Here is a tiny trained network, its code and every weight. The questions are about switching its units off for an input and a class, where a switched-off unit gives its printed mean instead of its output.

import numpy as np


def w(rows, s, z=0):
    codes = np.array(rows[::2]) - 128.0
    scale = np.full(codes.shape[1], s)
    scale[-1] = z or s
    return codes * scale


def f(y):
    return y / 2 * (1 + np.tanh(0.7978845608 * (y + 0.044715 * y**3)))


def log_softmax(a):
    a = a - a.max(-1, keepdims=True)
    return a - np.log(np.exp(a).sum(-1, keepdims=True))


def net(x, mask):
    res = np.array(x, float).reshape(1, 6) / 4 @ E
    y = f(res @ A[0][:, :-1].T + A[0][:, -1])
    res = res + np.where(mask, y, B[0][:, -1]) @ B[0][:, :-1]
    return log_softmax(res[-1] @ U[:, :-1].T + U[:, -1])


A, B = {}, {}
E = w([
[36,178,155,61,69,119],'x0',
[23,200,94,216,177,153],'x1',
[176,195,232,127,191,90],'x2',
[77,85,105,83,233,60],'x3',
[137,134,143,72,179,254],'x4',
[130,127,129,129,127,128],'x5',
],0.0082)
A[0] = w([
[134,119,107,139,95,161,96],'neuron 1',
[159,107,140,92,106,123,111],'neuron 2',
[117,62,70,56,195,78,126],'neuron 3',
[77,92,106,72,194,57,64],'neuron 4',
[138,45,153,69,125,95,104],'neuron 5',
[92,65,42,94,129,140,120],'neuron 6',
[112,109,62,131,93,129,103],'neuron 7',
[165,94,133,73,114,127,98],'neuron 8',
[188,89,101,187,160,129,110],'neuron 9',
[158,158,138,157,65,164,70],'neuron 10',
[149,142,223,164,185,117,106],'neuron 11',
[167,185,105,144,75,158,61],'neuron 12',
[160,102,133,63,116,122,97],'neuron 13',
[70,164,151,61,98,123,76],'neuron 14',
[151,129,179,155,63,224,112],'neuron 15',
[168,184,140,176,5,128,104],'neuron 16',
[70,184,124,183,176,185,91],'neuron 17',
[112,108,72,122,102,144,115],'neuron 18',
[104,138,79,65,196,97,85],'neuron 19',
[63,168,179,90,88,158,133],'neuron 20',
[117,119,126,202,77,10,87],'neuron 21',
[183,120,94,162,167,131,97],'neuron 22',
[88,67,93,126,103,153,81],'neuron 23',
[161,89,126,184,159,141,90],'neuron 24',
[120,113,65,132,98,166,136],'neuron 25',
[168,99,114,172,163,130,95],'neuron 26',
[88,116,126,73,144,102,127],'neuron 27',
[167,80,126,189,198,136,149],'neuron 28',
[165,227,189,106,144,97,103],'neuron 29',
[77,173,160,63,104,113,185],'neuron 30',
[139,144,102,77,176,184,81],'neuron 31',
[143,123,45,118,45,165,129],'neuron 32',
[179,100,165,96,87,128,85],'neuron 33',
[127,101,75,120,121,157,69],'neuron 34',
[87,177,100,55,68,69,103],'neuron 35',
[95,90,182,121,146,164,247],'neuron 36',
[164,117,129,86,102,118,107],'neuron 37',
[115,117,164,99,160,203,69],'neuron 38',
[132,161,122,107,173,217,116],'neuron 39',
[220,122,154,93,41,123,129],'neuron 40',
[138,118,129,171,72,98,89],'neuron 41',
[93,187,108,222,114,144,119],'neuron 42',
[143,113,119,36,127,237,101],'neuron 43',
[170,194,170,127,138,115,77],'neuron 44',
],0.011,0.012)
B[0] = w([
[120,162,162,125,194,139,136],'neuron 1',
[60,158,68,125,145,125,155],'neuron 2',
[126,157,188,240,185,176,212],'neuron 3',
[95,154,205,199,176,212,175],'neuron 4',
[57,161,71,156,162,110,181],'neuron 5',
[195,155,135,73,200,116,187],'neuron 6',
[145,144,151,46,183,80,153],'neuron 7',
[60,151,68,118,135,120,162],'neuron 8',
[139,164,137,104,3,192,172],'neuron 9',
[79,159,185,177,172,195,150],'neuron 10',
[172,142,103,49,211,106,179],'neuron 11',
[72,170,202,179,140,191,142],'neuron 12',
[57,175,72,122,118,102,160],'neuron 13',
[134,151,112,93,43,193,148],'neuron 14',
[124,144,178,185,175,149,191],'neuron 15',
[122,134,204,199,177,170,202],'neuron 16',
[73,166,31,115,129,81,191],'neuron 17',
[167,172,138,55,173,105,153],'neuron 18',
[85,150,156,186,153,190,160],'neuron 19',
[147,93,110,124,96,179,177],'neuron 20',
[107,1,195,82,79,10,196],'neuron 21',
[110,142,137,86,52,196,152],'neuron 22',
[143,183,142,46,161,133,147],'neuron 23',
[85,149,134,54,24,202,147],'neuron 24',
[168,135,138,86,171,106,171],'neuron 25',
[118,140,139,85,60,167,149],'neuron 26',
[152,133,143,165,103,157,157],'neuron 27',
[153,130,102,120,48,195,203],'neuron 28',
[186,166,122,31,209,124,180],'neuron 29',
[202,124,82,133,68,187,205],'neuron 30',
[59,97,195,120,75,58,149],'neuron 31',
[191,157,136,105,193,139,195],'neuron 32',
[82,171,88,138,135,101,167],'neuron 33',
[114,166,153,69,150,118,132],'neuron 34',
[160,125,129,114,31,161,174],'neuron 35',
[198,70,91,190,143,108,246],'neuron 36',
[58,152,78,130,142,122,155],'neuron 37',
[72,93,197,94,98,78,147],'neuron 38',
[80,29,186,147,66,3,179],'neuron 39',
[99,157,52,185,134,92,226],'neuron 40',
[111,99,171,128,148,98,146],'neuron 41',
[88,146,31,157,159,86,193],'neuron 42',
[110,54,160,133,91,55,194],'neuron 43',
[135,158,146,84,185,123,149],'neuron 44',
],0.0077,0.011)
U = w([
[114,164,193,186,180,161,118],'0',
[57,171,11,121,148,75,97],'1',
[210,168,142,10,204,98,100],'2',
[100,64,201,92,88,26,99],'3',
[164,150,110,72,35,191,93],'4',
[199,113,85,159,142,94,247],'5',
],0.011,0.014)

Each question gives the input, the list of numbers given to net, and the class t.
The units are the neurons (one row each of A and B). Each row of codes is followed by its name. A weight is (code - 128) times the scale printed after its matrix; where a second scale follows, it is the last column's (A, B and U).
mask holds one flag per neuron, in row order. A switched-off neuron (its flag False) gives its mean, the last column of its row in B, instead of its output. The means were averaged over made-up inputs and are rounded, as every weight is.
A unit's drop is (log p(t) with every unit on - log p(t) with that unit switched off) / (log p(t) with every unit on - log p(t) with every unit switched off).
The circuit of an input: a set's keep is (log p(t) with only the set's units on - log p(t) with every unit switched off) / (log p(t) with every unit on - log p(t) with every unit switched off). Starting from the 12 units with the biggest drops (on a tie, the unit counted first), units are removed one at a time, each time the one whose removal leaves the highest keep (on an exact tie, the one counted first), for as long as the keep stays at least 0.8.
circuit, biggest first: the units of the circuit, biggest drop first
unit that matters most: the unit with the biggest drop
top k neurons: the k neurons with the biggest drops, biggest first
drop when u is switched off: that unit's drop, to one decimal
input [-7,-4,3,8,-1,-4], class 0: unit that matters most	neuron 3
input [-8,7,2,-7,-6,-7], class 4: circuit, biggest first	[neuron 9; neuron 24]
input [-5,0,-7,0,8,-3], class 3: top 3 neurons	[neuron 39; neuron 43; neuron 31]
input [-3,8,5,-4,0,2], class 1: top 2 neurons	[neuron 17; neuron 42]
input [-7,-6,-7,8,-4,1], class 0: top 2 neurons	[neuron 3; neuron 4]
input [-8,0,4,6,-8,0], class 3: top 2 neurons	[neuron 21; neuron 30]
input [0,3,-1,-2,-4,-3], class 3: circuit, biggest first	[neuron 21; neuron 40]
input [6,-3,-7,6,-3,3], class 2: circuit, biggest first	[neuron 6; neuron 23]
input [8,6,-7,3,-3,-3], class 4: circuit, biggest first	[neuron 35; neuron 30]
input [-6,-3,-3,-7,7,4], class 0: top 3 neurons	[neuron 15; neuron 21; neuron 10]
input [-6,-8,2,1,-7,-2], class 1: top 2 neurons	[neuron 40; neuron 5]
input [8,-3,-6,6,7,3], class 4: top 2 neurons	[neuron 30; neuron 14]
input [1,-3,-5,6,0,-4], class 0: top 2 neurons	[neuron 3; neuron 4]
input [-5,3,-5,-8,-8,5], class 0: circuit, biggest first	[neuron 16]
input [-8,-1,-8,6,-6,6], class 2: top 2 neurons	[neuron 6; neuron 7]
input [2,-7,3,-8,5,1], class 0: top 2 neurons	[neuron 15; neuron 16]
input [-5,8,0,-1,7,-7], class 1: top 3 neurons	[neuron 17; neuron 42; neuron 21]
input [5,6,6,0,-1,-8], class 5: top 4 neurons	[neuron 30; neuron 40; neuron 5; neuron 20]
input [-1,5,8,-6,5,5], class 2: top 2 neurons	[neuron 29; neuron 11]
input [2,5,2,7,8,6], class 3: circuit, biggest first	[neuron 39]
input [-6,1,7,-1,-2,0], class 2: top 2 neurons	[neuron 11; neuron 29]
input [1,-4,-7,0,7,1], class 2: top 2 neurons	[neuron 6; neuron 32]
input [6,-3,3,8,-1,5], class 0: drop when neuron 4 is switched off	0.1
input [7,8,6,-1,3,-8], class 1: drop when neuron 42 is switched off	0.2
input [-8,-5,4,1,4,-4], class 4: drop when neuron 19 is switched off	0.0
input [-7,-5,7,-3,-8,5], class 3: drop when neuron 32 is switched off	0.1
input [6,-6,6,-3,4,-6], class 1: unit that matters most	neuron 40
